Below are the code and all the weights of a small trained network. Each question names an input and a class and asks about switching units off, where a switched-off unit gives its printed mean instead of its output.

import numpy as np


def w(rows, s, z=0):
    codes = np.array(rows[::2]) - 128.0
    scale = np.full(codes.shape[1], s)
    scale[-1] = z or s
    return codes * scale


def f(y):
    return np.maximum(y, 0)


def log_softmax(a):
    a = a - a.max(-1, keepdims=True)
    return a - np.log(np.exp(a).sum(-1, keepdims=True))


def net(x, mask):
    res = np.array(x, float).reshape(1, 3) / 4 @ E
    y = f(res @ A[0][:, :-1].T + A[0][:, -1])
    res = res + np.where(mask, y, B[0][:, -1]) @ B[0][:, :-1]
    return log_softmax(res[-1] @ U[:, :-1].T + U[:, -1])


A, B = {}, {}
E = w([
[152,121,166,195,1,207,120,127,6,70],'x0',
[143,134,137,100,142,52,86,190,118,53],'x1',
[228,174,81,159,105,240,44,120,57,154],'x2',
],0.0099)
A[0] = w([
[107,150,109,19,218,77,153,132,254,156,220],'n1',
[121,104,157,172,56,180,164,152,79,73,252],'n2',
[168,193,64,172,136,160,99,109,123,238,186],'n3',
[185,163,60,143,121,142,67,197,135,140,138],'n4',
[159,92,85,183,129,168,124,39,112,203,168],'n5',
[121,150,148,46,122,63,97,252,126,66,234],'n6',
],0.0082,0.0033)
B[0] = w([
[31,71,55,148,217,114,115,54,173,221,254],'n1',
[118,149,255,137,80,66,171,140,108,79,201],'n2',
[208,203,109,78,147,179,94,186,127,246,188],'n3',
[175,93,93,101,151,171,104,74,68,97,173],'n4',
[165,209,183,51,84,86,154,212,133,160,176],'n5',
[167,105,118,217,98,113,141,52,161,117,194],'n6',
],0.0099,0.018)
U = w([
[117,121,175,195,104,94,134,130,110,8,218],'0',
[119,112,102,121,180,138,77,151,141,150,5],'1',
[32,72,99,160,179,88,179,90,202,145,220],'2',
[139,183,147,91,117,118,137,201,138,154,79],'3',
[158,130,76,135,146,157,97,117,95,82,55],'4',
],0.013,0.0033)

Each question gives the input, the list of numbers given to net, and the class t.
The units are the neurons (one row each of A and B). Each row of codes is followed by its name. A weight is (code - 128) times the scale printed after its matrix; where a second scale follows, it is the last column's (A, B and U).
mask holds one flag per neuron, in row order. A switched-off neuron (its flag False) gives its mean, the last column of its row in B, instead of its output. The means were averaged over made-up inputs and are rounded, as every weight is.
A unit's drop is (log p(t) with every unit on - log p(t) with that unit switched off) / (log p(t) with every unit on - log p(t) with every unit switched off).
The circuit of an input: a set's keep is (log p(t) with only the set's units on - log p(t) with every unit switched off) / (log p(t) with every unit on - log p(t) with every unit switched off). Starting from all 6 units, units are removed one at a time, each time the one whose removal leaves the highest keep (on an exact tie, the one counted first), for as long as the keep stays at least 0.8.
units of the circuit, in order: the units of the circuit, biggest drop first
k most important neurons: the k neurons with the biggest drops, biggest first
drop of u: that unit's drop, to one decimal
input [5,2,4], class 0: units of the circuit, in order	n2
input [0,5,3], class 4: units of the circuit, in order	n2; n1; n5
input [-8,-5,6], class 1: 2 most important neurons	n1; n3
input [-3,5,7], class 4: units of the circuit, in order	n1; n4
input [-7,-3,5], class 1: 2 most important neurons	n3; n1
input [-3,-1,5], class 3: 3 most important neurons	n1; n5; n3
input [2,-3,0], class 3: 2 most important neurons	n1; n6
input [-2,7,4], class 4: 3 most important neurons	n1; n2; n4
input [-1,5,8], class 4: 2 most important neurons	n4; n1
input [-4,0,4], class 1: drop of n2	0.3
input [6,-6,-6], class 0: drop of n1	0.3
input [6,-4,0], class 0: drop of n6	-0.1
